Each row is followed by its class.
[45 -1 6 40 -41 22 -20 -14 18 -14 19 -3 -34 13 -42 -26 -12 -28 -1 21 -3 11 5 42 4 68 19 -22 32 -13 -9 -23 9 -23 -5 -17] => reg
[-33 -8 8 -27 15 -16 23 11 -44 -1 -15 40 6 -7 24 16 5 28 -7 -11 1 8 -16 -39 15 -34 3 -3 -7 -11 -4 1 1 12 8 9] => lopin
[12 25 3 -2 2 18 -30 -22 12 -4 37 -16 -52 -1 -11 -25 35 -32 -14 9 -1 -14 19 -5 26 -12 6 -11 14 -10 -26 2 45 -16 18 -18] => reg
[-37 29 22 -37 43 2 -15 -27 34 3 41 -62 5 -19 19 5 64 -31 13 -21 6 -24 13 -21 35 -85 -18 3 10 -12 2 44 51 2 0 -16] => lubuk
[12 -3 1 -17 7 -13 9 6 -15 1 -6 14 3 -23 6 -8 15 19 -9 -2 2 12 0 -15 5 -18 -3 11 -9 -2 9 -2 -3 5 9 3] => Mim
[14 15 -35 39 3 35 -29 -10 51 15 -1 -31 -55 -3 -38 -64 12 -38 -8 30 -14 -4 34 21 -3 19 17 4 -12 25 -38 4 10 -27 -6 -16] => konuz
[-9 15 12 -32 1 -9 -18 -19 -5 -2 36 -19 -14 -18 -3 17 29 -21 -10 -1 -4 -20 7 -14 29 -57 -5 2 17 7 8 7 55 -7 12 -33] => fuguv
[-8 25 -36 22 29 11 -34 -6 27 44 -24 -47 -28 -13 1 -60 33 -28 0 1 -12 -12 33 -10 24 -34 6 25 -24 25 -15 16 7 -9 -9 -10] => nali
[-2 14 40 -35 -9 3 -2 -22 -5 -32 59 3 -1 -1 -6 30 31 -22 5 -5 1 -11 0 -2 19 -26 -15 -21 32 -30 8 14 48 -10 20 -27] => lubuk
[4 2 -27 14 7 15 9 21 -17 -6 -34 49 -13 7 -17 -43 -22 4 11 33 -14 1 -9 0 -17 14 36 14 -29 7 -20 -19 -59 -6 -17 30] => lubuk
[-28 -1 -20 -16 38 -14 14 9 0 17 -35 -10 -2 -17 25 -4 21 24 5 -9 -1 1 4 -29 13 -57 7 14 -19 26 -13 14 -5 20 -7 22] => konuz
[47 -39 10 21 -58 -21 37 20 -36 -24 -12 58 36 -6 -25 18 -45 33 4 6 3 36 -41 31 -22 79 3 -9 25 -16 40 -31 -43 -2 -1 4] => Mim
[12 -11 45 -23 -28 -21 40 6 -25 -18 19 20 38 -4 5 47 -8 13 17 -17 1 14 -33 24 15 6 -9 -22 40 -29 42 11 9 4 -6 -10] => lubuk
[-6 -3 -9 3 -12 -2 -6 -6 5 -2 14 -11 2 -8 -16 5 -4 -12 0 9 0 -13 -15 -3 4 -9 10 11 10 2 11 -15 0 -8 -5 -9] => fuguv
[20 -29 15 -19 -53 -17 51 18 -64 -30 4 95 40 1 8 40 -37 45 -9 6 1 15 -53 -12 -9 31 -5 -29 20 -36 35 -37 -19 4 15 17] => Nudu
[-24 7 -27 14 43 0 9 20 3 46 -51 -18 10 -14 8 -47 2 14 -1 -20 -7 5 1 -21 14 -46 20 29 -47 21 -14 17 -17 6 -17 18] => Luvap
[-28 -5 -27 1 22 -17 15 25 -29 20 -57 17 16 -5 32 -15 -4 29 9 -8 -1 1 -20 -28 9 -23 12 21 -18 11 6 -2 -52 15 -22 32] => nali
[-17 8 -1 -1 25 5 -5 -11 7 8 -16 -10 12 -10 6 -12 23 1 -9 -7 4 -2 14 -22 12 -27 0 17 -6 0 -7 -5 -6 -4 -16 11] => goki
[-9 26 1 -8 43 -4 -31 -16 38 40 17 -72 -33 -35 -1 -26 62 -35 0 -21 4 -3 39 -2 41 -71 -4 24 4 8 10 42 66 -4 0 -25] => Mim
[10 -17 24 13 -23 -9 19 8 -14 12 5 7 12 -5 -17 8 -6 4 4 -20 -4 13 -20 18 18 3 -4 -5 21 -17 19 1 28 -4 7 -20] => Luvap
[8 16 -32 35 -8 33 -53 -11 30 -13 27 -17 -72 14 -61 -44 7 -57 -10 48 -16 -26 23 18 2 15 35 10 5 23 -25 -33 18 -36 3 -35] => fuguv
[-19 29 -20 -17 31 13 -15 1 4 10 -9 -2 -26 -7 -4 -36 21 -15 7 11 -9 -6 13 -16 10 -48 23 15 -25 7 -24 11 -2 -7 -3 10] => lubuk
[17 -40 -1 12 -23 -1 30 12 -27 -30 -8 46 25 16 -6 13 -36 29 -1 6 -5 18 -38 6 -11 52 -1 -7 1 -26 13 -34 -37 3 0 27] => sura
[-40 21 -8 -21 46 -22 6 5 26 38 -30 -51 16 -45 48 -5 49 0 -11 -37 5 -11 2 -39 27 -83 -5 22 -17 17 8 42 26 12 -8 1] => ziri
[-7 24 -25 18 35 27 -41 -16 52 48 -2 -60 -47 -14 -13 -58 37 -49 -6 8 -8 -18 38 10 32 -53 17 28 -9 10 -22 20 51 -24 -10 -21] => Nudu
[-19 2 -37 13 53 -17 35 44 -22 36 -92 8 -7 -19 39 -42 -17 47 -2 -13 -1 14 -21 -18 14 -41 48 31 -41 34 -8 6 -77 22 -42 52] => reg
[9 -17 21 0 -25 -5 29 4 -17 -34 16 32 30 10 -8 23 -10 8 15 5 3 4 -32 5 -7 29 -2 -21 17 -25 19 -14 -20 -1 -1 5] => lubuk
[-34 3 0 -7 34 8 -19 -17 18 3 13 -37 -17 4 5 -6 35 -15 -6 -3 4 -15 14 -26 25 -31 3 10 2 -8 -26 13 31 -2 2 -13] => lopin
[-4 6 18 -7 4 -1 -17 -16 2 4 23 -18 -9 -7 -9 -4 29 -15 -8 -13 -3 -6 13 -11 24 -36 -8 -5 7 -2 -7 16 54 -10 15 -25] => Luvap
[-19 34 11 -33 42 9 -18 -22 19 7 36 -36 -26 -12 9 -10 54 -33 4 0 -3 -27 22 -15 33 -72 -1 11 2 -6 -10 38 48 -7 5 -14] => lubuk
[51 -29 10 24 -50 18 0 -12 -19 -45 40 47 -24 29 -39 3 -30 -8 -14 32 -17 13 -8 30 -8 71 -3 -16 25 -27 -6 -43 8 -20 25 -12] => sura
[33 -19 16 11 -66 -10 25 4 1 -30 10 16 30 -1 -12 29 -14 7 -12 -3 -1 15 -25 12 -11 71 -9 -33 29 -18 28 -18 4 -8 12 -15] => ziri
[16 -6 22 -11 -9 -3 -3 -17 11 -22 43 -12 10 -8 -8 15 30 -9 -6 -3 11 -5 5 -2 11 9 -19 -4 23 -21 13 2 21 -3 17 -15] => Mim
[-6 12 -10 13 23 13 -3 -3 18 6 2 -18 -15 -2 9 -24 20 -8 -2 1 4 -14 0 -12 14 -19 11 6 -7 -1 -15 4 -10 0 -2 13] => reg
[22 -20 8 13 -37 -4 30 10 -13 -12 -9 25 2 0 -13 13 -20 16 0 11 -9 27 -12 26 3 39 4 -22 25 7 6 -8 -5 -5 -1 -6] => konuz
[20 -6 20 16 -55 10 28 -13 -14 -17 13 25 36 -5 -27 17 -16 15 -17 -6 -3 24 -13 5 -15 56 -15 -25 21 -27 22 -21 -14 -12 2 -7] => goki
[-9 23 -15 26 28 25 -33 -16 46 30 15 -63 -25 -2 -25 -56 33 -36 -9 -7 -8 -14 33 -3 19 -29 7 15 -19 12 -29 17 38 -15 5 -25] => Luvap
[-17 12 2 -21 19 -19 -4 5 -5 41 -12 -34 -7 -17 28 -4 35 -3 7 -29 -3 -1 11 -8 45 -57 -8 15 8 -1 21 28 35 7 -4 -12] => nali
[-22 24 -46 21 49 15 -7 16 25 36 -49 -13 -14 -20 -5 -74 6 -11 11 10 -11 -9 2 -11 -10 -36 33 36 -54 20 -23 11 -47 -7 -29 25] => lubuk
[28 -27 56 -22 -46 -21 23 -20 -7 -45 62 -3 22 8 4 74 0 14 -5 -11 5 8 -20 10 3 32 -36 -48 53 -39 43 -17 33 1 25 -25] => sego
[-3 11 -40 20 31 5 8 17 7 32 -44 -8 -23 -15 9 -48 -15 12 -7 4 -13 7 3 -12 -17 -18 24 16 -45 23 -9 -4 -41 1 -11 21] => sego
[7 -14 1 14 -12 -11 14 21 6 -7 -22 7 7 -17 15 12 -1 1 -8 0 -1 5 -14 7 9 9 14 13 17 1 28 -2 4 -1 -13 -8] => ziri
[10 -9 9 11 -19 16 7 -6 8 -31 21 2 10 16 -22 -1 2 -16 13 14 -1 -5 -6 9 -9 31 6 -8 9 -22 0 -9 -10 -7 -2 -3] => lubuk
[19 -13 42 -17 -50 -12 31 -13 -38 -31 24 39 37 -3 -3 44 -3 23 -16 -10 2 22 -13 -6 4 24 -23 -27 37 -32 28 -20 14 -4 12 -10] => goki
[31 -27 2 40 -69 11 14 -4 -8 -27 17 35 7 25 -48 -10 -47 4 -10 26 -9 23 -20 24 -31 114 8 -34 18 -24 -8 -38 -25 -24 10 -13] => lopin
[30 -11 12 -1 -43 -4 -1 -5 -33 -21 18 42 -4 12 -5 9 -2 -1 -4 9 -4 3 -6 2 10 33 -12 -15 27 -19 8 -25 10 -7 19 -19] => nali
[26 -22 18 2 -29 -11 17 -3 -7 -28 22 17 28 -3 -10 21 -5 14 -1 -5 12 17 -18 4 -5 35 -13 -8 21 -22 23 -16 -11 5 10 -2] => Mim
[-13 32 -30 11 31 27 -22 -8 40 25 0 -42 -32 -11 -21 -64 28 -35 6 10 -9 -17 18 -2 0 -25 20 15 -27 8 -19 24 5 -18 -12 -5] => lubuk
[-33 -21 -7 -11 7 -34 48 38 -23 0 -64 28 50 -22 49 30 -9 49 4 -20 7 11 -47 -38 -4 -28 9 15 -12 1 27 -4 -47 29 -16 40] => ziri
[9 -14 -19 10 10 -2 20 15 -9 4 -20 11 15 -4 2 -19 -19 22 -3 -8 -13 17 -19 -1 1 6 -1 5 -27 -3 16 -10 -18 2 0 17] => sura
[-13 5 4 2 25 -11 5 4 1 25 -10 -20 -25 -25 12 -3 9 1 -4 -13 -8 14 5 4 16 -42 11 4 8 10 15 2 7 1 -7 -7] => sego
[-33 15 -35 10 45 22 -30 -4 37 30 -15 -29 -16 -15 4 -51 31 -24 -4 4 -2 -16 23 -21 17 -62 17 29 -26 11 -19 3 7 -8 -14 7] => Nudu
[-38 34 -36 -19 74 -4 -14 16 -4 53 -66 -19 -19 -24 53 -50 34 9 -1 -15 -1 -9 24 -48 24 -99 14 43 -61 25 -13 23 -12 20 -23 26] => nali
[-3 15 -7 11 -1 12 -10 -20 31 12 23 -35 -31 -14 -21 -25 28 -26 -7 -1 -6 0 19 0 10 -6 -7 -18 9 9 -14 18 40 -16 9 -23] => konuz
[3 -23 -35 17 -14 -14 64 49 -46 6 -68 86 13 -5 6 -5 -49 64 2 7 -13 20 -39 -9 -37 27 22 -4 -36 20 7 -17 -83 22 -16 45] => konuz
[-36 -7 9 -11 31 -22 20 12 -15 18 -28 -8 43 -15 25 12 13 27 5 -37 4 2 -18 -33 22 -62 -5 15 -15 -1 7 15 2 20 -6 12] => Luvap
[-54 29 -47 2 81 14 -21 6 34 46 -52 -38 -41 -23 24 -54 45 -14 0 3 -2 -19 31 -29 15 -94 25 40 -46 48 -52 33 -7 5 -19 22] => konuz
[-18 -12 39 -50 -10 -26 36 0 -43 -17 23 28 25 -3 30 57 8 34 -10 -23 7 10 -26 -30 24 -21 -20 -24 20 -34 19 8 30 14 22 -6] => lopin
[3 4 -36 38 20 22 -32 3 46 17 -41 -40 -32 -6 -9 -55 11 -37 -3 23 -8 -9 24 12 4 5 37 41 -8 26 -24 -2 -1 -14 -24 -5] => ziri
[13 -8 33 -22 -30 -7 33 -9 -41 -23 15 37 27 -5 6 43 2 27 -19 -11 2 16 -13 -17 13 8 -18 -13 28 -29 23 -11 11 1 8 -3] => goki
[-2 -5 -2 15 -11 3 18 2 -6 7 1 16 2 1 -10 -7 -16 10 -10 -4 -4 13 -13 -9 -3 29 4 -13 -7 -17 -1 -4 -6 -3 -2 -3] => lopin
[-29 1 -15 -7 24 4 -5 6 -15 7 -17 17 -20 -2 8 -24 7 5 -10 7 -1 2 2 -25 9 -19 22 12 -14 2 -27 -5 -7 -3 1 6] => lopin
[8 -9 8 14 -34 0 -3 -10 20 -31 20 -11 14 3 -6 25 12 -15 -3 7 5 -5 -14 -4 -4 39 -4 -14 34 -15 14 -16 20 -5 8 -12] => ziri
[-7 -20 -6 -16 -20 -15 48 32 -57 -8 -29 86 32 -10 28 10 -28 49 -4 3 0 18 -43 -24 -12 -16 8 -10 -12 -9 27 -25 -36 12 4 33] => Nudu
[-21 -19 6 -19 9 -25 39 9 -17 0 -28 11 33 -23 29 32 9 38 6 -21 4 11 -23 -26 8 -36 -13 -8 -1 8 15 13 -9 21 -5 17] => konuz
[-22 -3 -40 -3 25 -11 36 35 -21 37 -72 27 33 -24 34 -32 -19 46 -4 -12 -1 14 -27 -31 -4 -44 21 20 -50 14 7 -1 -54 15 -22 45] => Nudu
[-10 3 -23 3 15 14 -15 2 3 13 -24 13 -13 -10 4 -32 10 -9 -7 14 -5 -5 11 -10 7 -45 19 20 -18 11 -21 -8 -2 -8 -3 7] => Nudu
[18 -28 44 -22 -50 -18 38 4 -50 -33 29 48 37 5 -4 48 -10 29 -8 -20 3 14 -36 -2 13 22 -20 -33 34 -32 24 -12 23 2 28 -17] => Luvap
[15 -13 -34 33 -19 -3 10 32 -28 24 -66 41 2 5 -3 -38 -43 20 11 14 -12 24 -13 19 -8 40 31 22 -12 11 5 -25 -64 0 -28 22] => nali
[20 1 -12 -2 8 -1 2 8 -16 -5 -8 32 -12 -12 -6 -25 2 7 -12 9 2 9 4 -15 0 0 8 13 -19 1 -4 -11 -15 -2 8 8] => Mim
[20 -10 3 1 -28 12 -1 -12 -10 -31 21 34 -31 6 -20 1 3 -7 -11 29 -6 3 8 7 -1 27 3 -20 24 5 -24 -17 12 -13 18 -11] => konuz
[24 -19 -8 29 -26 13 -2 6 -19 -19 -12 37 -3 17 -32 -22 -24 4 -7 22 -9 7 -6 6 -6 39 21 7 -1 1 -25 -32 -20 -10 6 0] => Luvap
[8 -1 32 -39 -25 -17 9 -9 -38 -14 30 21 9 -1 24 43 26 9 -4 -19 3 0 -3 -18 31 -20 -32 -20 28 -29 29 7 50 8 23 -25] => nali
[20 -29 8 10 -43 3 29 12 -20 -42 2 51 27 20 -20 10 -35 17 17 24 1 11 -41 17 -29 67 11 -16 15 -29 16 -31 -47 -4 -13 17] => lubuk
[6 5 -3 9 -12 4 -3 -3 30 -2 5 -20 4 -13 3 -3 19 -15 -11 1 -2 -4 3 -2 2 8 0 0 7 4 8 2 20 -6 5 -14] => ziri
[4 17 35 -16 -21 0 -17 -27 19 4 62 -49 -15 -14 -18 35 34 -44 -5 -5 1 -14 7 23 41 -30 -11 -6 50 -12 24 11 84 -14 12 -54] => fuguv
[-6 -2 6 -21 -3 -9 38 21 -43 -16 -11 53 20 -7 13 9 -8 25 7 4 -5 5 -32 -15 -2 -15 9 0 -6 -15 9 -2 -28 9 0 18] => lubuk
[24 6 19 16 -28 26 -34 -42 31 -27 48 -25 -15 14 -39 4 22 -39 -15 13 1 -8 31 13 7 33 -10 -6 36 -22 -9 -15 39 -30 7 -32] => goki
[17 5 -18 32 17 13 -22 -1 27 15 -8 -32 -48 -3 -14 -43 -2 -25 -9 20 -16 2 28 26 4 1 27 16 -1 19 -13 -10 -2 -19 -9 -15] => sego
[18 -24 2 18 -40 -1 21 13 0 -33 -11 33 19 8 -2 19 -20 13 -9 15 4 10 -27 0 -15 63 10 -9 15 -14 10 -34 -30 -1 -4 11] => ziri
[3 8 -4 17 21 18 -27 -25 34 1 19 -46 -38 1 -10 -18 19 -30 -3 12 -4 -8 24 1 3 -12 6 4 5 3 -17 -8 15 -10 5 -13] => sego
[11 -24 2 27 -20 9 -1 -4 6 -14 3 -4 23 13 -26 -11 -11 -4 3 6 -1 -4 -10 10 -4 38 7 4 9 -8 -5 -14 -9 -10 1 -4] => Luvap
[-17 16 11 -12 30 6 -15 -7 10 17 11 -33 -15 -12 4 -18 42 -19 -12 -16 -7 -15 21 -21 38 -69 -5 16 -12 0 -20 25 51 -4 15 -24] => Luvap
[20 -25 6 -8 -46 -13 46 20 -50 -32 -9 81 8 7 -6 29 -33 42 -4 16 -5 25 -32 -3 -15 45 2 -35 9 -7 7 -30 -27 3 17 16] => konuz
